Here is a tiny trained network, its code and every weight. The questions are about switching its units off for an input and a class, where a switched-off unit gives its printed mean instead of its output.

import numpy as np


def w(rows, s, z=0):
    codes = np.array(rows[::2]) - 128.0
    scale = np.full(codes.shape[1], s)
    scale[-1] = z or s
    return codes * scale


def norm(h):
    return h / np.sqrt((h * h).mean(-1, keepdims=True) + 1e-5)


def f(y):
    return np.maximum(y, 0)


def log_softmax(a):
    a = a - a.max(-1, keepdims=True)
    return a - np.log(np.exp(a).sum(-1, keepdims=True))


def net(x, mask):
    res = np.array(x, float).reshape(1, 8) / 4 @ E
    u = 0
    for l in range(2):
        y = f(norm(res) @ A[l][:, :-1].T + A[l][:, -1])
        res = res + np.where(mask[u : u + 11], y, B[l][:, -1]) @ B[l][:, :-1]
        u += 11
    return log_softmax(norm(res)[-1] @ U[:, :-1].T + U[:, -1])


A, B = {}, {}
E = w([
[70,72,144,114,194,154,221,138,62],'x0',
[128,124,125,127,131,128,125,130,128],'x1',
[131,128,130,129,130,127,130,127,127],'x2',
[133,129,128,126,127,125,133,129,130],'x3',
[120,154,178,30,106,47,68,150,61],'x4',
[128,128,127,129,131,129,125,131,126],'x5',
[126,126,123,126,129,129,121,131,129],'x6',
[194,150,77,90,111,182,70,6,76],'x7',
],0.014)
A[0] = w([
[173,176,78,207,35,88,74,156,189,167],'L0N0',
[99,118,219,62,160,103,102,156,109,38],'L0N1',
[100,166,175,83,35,93,79,161,76,116],'L0N2',
[139,131,209,159,119,134,129,198,229,66],'L0N3',
[146,121,49,231,165,198,170,157,216,147],'L0N4',
[223,192,229,42,126,30,46,170,134,118],'L0N5',
[125,44,141,83,132,105,167,110,1,111],'L0N6',
[140,175,171,132,111,86,86,215,172,1],'L0N7',
[31,71,180,157,183,126,156,210,110,112],'L0N8',
[223,126,13,181,166,239,146,90,85,137],'L0N9',
[170,111,88,74,119,164,123,42,94,134],'L0N10',
],0.0091,0.0096)
B[0] = w([
[139,191,162,203,206,99,84,145,127,233],'L0N0',
[131,200,81,80,124,51,144,184,85,161],'L0N1',
[89,15,154,92,72,130,156,138,158,203],'L0N2',
[101,208,145,132,194,129,41,73,85,177],'L0N3',
[124,150,218,107,197,134,100,108,136,248],'L0N4',
[88,68,134,128,41,127,132,73,145,241],'L0N5',
[66,186,117,152,194,96,106,129,117,196],'L0N6',
[125,9,170,238,71,125,94,219,40,155],'L0N7',
[158,151,83,125,68,111,180,150,185,225],'L0N8',
[99,55,48,149,60,84,155,152,135,238],'L0N9',
[210,172,134,127,110,169,92,67,111,210],'L0N10',
],0.011)
A[1] = w([
[52,148,103,194,147,207,172,185,235,83],'L1N0',
[147,193,53,40,186,188,113,34,14,147],'L1N1',
[137,170,132,36,136,71,154,182,56,16],'L1N2',
[104,128,150,47,139,167,235,202,194,92],'L1N3',
[220,75,116,216,157,184,69,148,206,44],'L1N4',
[251,110,128,101,85,182,64,21,197,85],'L1N5',
[74,62,42,134,159,162,147,68,88,2],'L1N6',
[140,61,105,98,137,235,183,86,59,65],'L1N7',
[165,168,48,236,161,148,173,107,175,139],'L1N8',
[232,185,103,217,129,195,81,174,136,85],'L1N9',
[98,107,195,11,103,72,107,115,10,112],'L1N10',
],0.011,0.0085)
B[1] = w([
[133,121,209,116,176,75,94,75,106,227],'L1N0',
[84,157,203,206,190,101,113,175,148,240],'L1N1',
[142,140,63,91,178,50,177,161,116,163],'L1N2',
[155,50,105,59,139,197,114,83,166,210],'L1N3',
[145,199,75,59,108,94,164,184,63,195],'L1N4',
[158,98,147,49,129,132,131,106,127,255],'L1N5',
[68,204,85,184,40,102,175,102,183,168],'L1N6',
[43,132,108,138,118,46,161,137,192,170],'L1N7',
[137,109,87,166,76,248,137,155,119,251],'L1N8',
[150,151,90,107,206,123,185,196,62,197],'L1N9',
[179,179,117,182,205,175,119,140,129,246],'L1N10',
],0.015,0.0088)
U = w([
[116,229,210,211,240,80,88,151,74,254],'0',
[232,206,39,124,57,213,151,163,30,79],'1',
[130,22,205,106,196,222,193,95,207,132],'2',
[22,196,42,215,43,161,224,55,209,3],'3',
[78,37,212,183,34,21,68,209,127,172],'4',
[205,139,190,28,26,112,20,8,118,39],'5',
[66,73,81,23,172,11,231,204,168,93],'6',
],0.018,0.0061)

Each question gives the input, the list of numbers given to net, and the class t.
The units are the neurons (one row each of A and B). Each row of codes is followed by its name. A weight is (code - 128) times the scale printed after its matrix; where a second scale follows, it is the last column's (A, B and U).
mask holds one flag per neuron, layer by layer. A switched-off neuron (its flag False) gives its mean, the last column of its row in B, instead of its output. The means were averaged over made-up inputs and are rounded, as every weight is.
A unit's drop is (log p(t) with every unit on - log p(t) with that unit switched off) / (log p(t) with every unit on - log p(t) with every unit switched off).
The circuit of an input: a set's keep is (log p(t) with only the set's units on - log p(t) with every unit switched off) / (log p(t) with every unit on - log p(t) with every unit switched off). Starting from the 12 units with the biggest drops (on a tie, the unit counted first), units are removed one at a time, each time the one whose removal leaves the highest keep (on an exact tie, the one counted first), for as long as the keep stays at least 0.8.
circuit, biggest first: the units of the circuit, biggest drop first
top k neurons: the k neurons with the biggest drops, biggest first
top k neurons in layer l: the k neurons of layer l with the biggest drops, biggest first
drop of u: that unit's drop, to one decimal
input [1,0,-6,-1,-2,1,2,-5], class 2: circuit, biggest first	L0N0; L1N3
input [4,-3,1,8,-5,0,3,8], class 3: top neuron	L0N9
input [8,6,0,3,0,-7,5,-1], class 2: top 4 neurons	L1N3; L0N8; L0N9; L1N4
input [-3,1,-1,0,-7,5,-3,1], class 1: top 3 neurons	L1N8; L1N4; L0N9
input [-1,-7,8,-7,0,0,0,6], class 1: top 3 neurons in layer 0	L0N9; L0N5; L0N2
input [4,4,1,8,7,5,6,0], class 6: top 2 neurons	L0N2; L0N0
input [3,-7,2,-4,8,3,5,-1], class 6: top 2 neurons in layer 0	L0N2; L0N0
input [1,-8,-7,8,1,4,-6,-4], class 6: top 2 neurons in layer 0	L0N8; L0N1
input [0,3,6,3,-3,5,6,4], class 1: top 3 neurons	L0N10; L0N9; L0N5
input [2,-8,8,3,-8,-7,-1,7], class 3: top 2 neurons	L0N9; L1N7
input [-3,-6,5,1,0,-4,4,4], class 1: top 3 neurons	L0N0; L1N9; L0N4
input [7,-5,-2,-5,-5,4,4,1], class 3: top 2 neurons	L1N6; L0N9
input [2,-3,-1,8,6,-8,-5,6], class 0: top 2 neurons in layer 1	L1N1; L1N10
input [3,3,-1,1,0,3,-3,-1], class 2: top 2 neurons	L0N8; L1N3
input [-7,3,0,-4,0,-1,3,7], class 1: top 4 neurons	L0N0; L1N9; L0N4; L1N0
input [1,4,-1,5,-2,0,6,-1], class 2: top neuron	L0N0
input [-1,-1,-4,-1,-5,2,3,2], class 1: drop of L0N9	0.3
input [-4,7,-8,5,7,3,-1,-2], class 4: drop of L1N2	0.0
input [-1,-5,1,-3,-8,6,8,-3], class 0: drop of L0N4	0.8
input [-2,0,7,7,-6,6,-7,2], class 1: drop of L0N9	0.1
input [-2,-4,3,4,4,7,-5,0], class 4: top neuron	L0N5
